Below is a small trained network, with its code and all its weights. Each question gives an input and a class and asks what happens when units are switched off, that is, made to give their printed mean instead of their output.

import numpy as np


def w(rows, s, z=0):
    codes = np.array(rows[::2]) - 128.0
    scale = np.full(codes.shape[1], s)
    scale[-1] = z or s
    return codes * scale


def f(y):
    return y / 2 * (1 + np.tanh(0.7978845608 * (y + 0.044715 * y**3)))


def log_softmax(a):
    a = a - a.max(-1, keepdims=True)
    return a - np.log(np.exp(a).sum(-1, keepdims=True))


def net(x, mask):
    res = np.array(x, float).reshape(1, 7) / 4 @ E
    y = f(res @ A[0][:, :-1].T + A[0][:, -1])
    res = res + np.where(mask, y, B[0][:, -1]) @ B[0][:, :-1]
    return log_softmax(res[-1] @ U[:, :-1].T + U[:, -1])


A, B = {}, {}
E = w([
[117,95,151,250,81,71],'x0',
[128,132,131,134,130,132],'x1',
[125,133,130,135,128,135],'x2',
[231,79,179,109,88,192],'x3',
[131,136,136,133,134,127],'x4',
[122,124,125,126,123,132],'x5',
[175,209,80,143,57,128],'x6',
],0.015)
A[0] = w([
[80,145,104,204,147,141,105],'neuron 1',
[122,162,58,203,96,23,122],'neuron 2',
[160,12,145,254,123,79,174],'neuron 3',
[49,167,124,91,174,81,81],'neuron 4',
[191,242,98,96,18,150,16],'neuron 5',
[199,209,88,160,136,181,150],'neuron 6',
[192,175,32,116,63,186,195],'neuron 7',
[130,182,42,41,183,180,146],'neuron 8',
[222,120,207,142,34,160,219],'neuron 9',
[143,57,199,242,111,100,5],'neuron 10',
[125,159,179,100,117,93,128],'neuron 11',
[194,216,65,122,62,158,119],'neuron 12',
[117,145,103,189,146,145,110],'neuron 13',
[174,106,199,58,187,240,151],'neuron 14',
[124,170,63,225,23,69,110],'neuron 15',
[185,125,219,133,48,164,16],'neuron 16',
[33,130,93,122,235,57,167],'neuron 17',
[151,192,71,50,189,152,130],'neuron 18',
[2,178,101,100,204,108,61],'neuron 19',
[94,222,82,209,82,99,124],'neuron 20',
[243,78,178,132,71,130,64],'neuron 21',
],0.0096,0.014)
B[0] = w([
[158,154,143,119,134,98,157],'neuron 1',
[145,105,155,52,106,57,203],'neuron 2',
[63,211,167,160,80,156,239],'neuron 3',
[124,123,89,140,105,170,170],'neuron 4',
[126,74,87,201,157,213,190],'neuron 5',
[123,156,155,164,109,136,191],'neuron 6',
[94,184,164,106,108,87,235],'neuron 7',
[109,149,140,182,102,188,219],'neuron 8',
[145,72,71,145,167,179,252],'neuron 9',
[124,46,92,179,137,235,172],'neuron 10',
[129,129,113,130,118,129,129],'neuron 11',
[68,139,145,178,99,181,208],'neuron 12',
[140,152,127,98,143,109,140],'neuron 13',
[241,66,99,89,248,55,227],'neuron 14',
[112,100,139,83,153,48,212],'neuron 15',
[72,218,159,113,58,68,157],'neuron 16',
[94,163,141,199,110,176,233],'neuron 17',
[111,139,162,156,121,168,202],'neuron 18',
[124,88,110,150,92,200,191],'neuron 19',
[155,75,133,66,96,69,200],'neuron 20',
[100,188,145,159,97,169,182],'neuron 21',
],0.011,0.018)
U = w([
[79,56,82,191,89,213,250],'0',
[25,255,184,159,40,125,62],'1',
[162,71,117,21,121,32,71],'2',
],0.0082,0.0017)

Each question gives the input, the list of numbers given to net, and the class t.
The units are the neurons (one row each of A and B). Each row of codes is followed by its name. A weight is (code - 128) times the scale printed after its matrix; where a second scale follows, it is the last column's (A, B and U).
mask holds one flag per neuron, in row order. A switched-off neuron (its flag False) gives its mean, the last column of its row in B, instead of its output. The means were averaged over made-up inputs and are rounded, as every weight is.
A unit's drop is (log p(t) with every unit on - log p(t) with that unit switched off) / (log p(t) with every unit on - log p(t) with every unit switched off).
The circuit of an input: a set's keep is (log p(t) with only the set's units on - log p(t) with every unit switched off) / (log p(t) with every unit on - log p(t) with every unit switched off). Starting from the 12 units with the biggest drops (on a tie, the unit counted first), units are removed one at a time, each time the one whose removal leaves the highest keep (on an exact tie, the one counted first), for as long as the keep stays at least 0.8.
units of the circuit, in order: the units of the circuit, biggest drop first
k most important neurons: the k neurons with the biggest drops, biggest first
drop of u: that unit's drop, to one decimal
input [-6,-7,1,3,-4,3,-8], class 2: units of the circuit, in order	[neuron 14]
input [1,-4,-6,-6,5,-8,5], class 2: 2 most important neurons	[neuron 20; neuron 3]
input [2,5,-5,-1,8,-6,-2], class 1: 2 most important neurons	[neuron 9; neuron 14]
input [1,-3,-4,3,-8,7,2], class 1: 3 most important neurons	[neuron 10; neuron 14; neuron 5]
input [6,-1,-2,4,5,3,3], class 1: 2 most important neurons	[neuron 3; neuron 16]
input [3,5,2,6,0,7,1], class 1: 4 most important neurons	[neuron 16; neuron 3; neuron 21; neuron 5]
input [2,4,-5,-4,-2,-4,-5], class 1: 2 most important neurons	[neuron 9; neuron 14]
input [1,7,1,5,-7,-6,3], class 1: 3 most important neurons	[neuron 16; neuron 7; neuron 10]
input [2,2,-2,-3,-1,-4,-6], class 1: 2 most important neurons	[neuron 9; neuron 14]
input [8,5,-1,-5,8,-3,2], class 2: 2 most important neurons	[neuron 20; neuron 2]
input [5,-4,5,-7,-3,5,7], class 2: drop of neuron 20	0.0
input [-5,-2,-6,-8,-7,5,-2], class 0: drop of neuron 3	0.1
input [4,0,4,-2,7,3,8], class 2: drop of neuron 20	0.1
input [-2,-5,-7,-8,4,8,-1], class 0: drop of neuron 3	0.7
input [6,2,7,-3,-6,0,-3], class 1: units of the circuit, in order	[neuron 3]
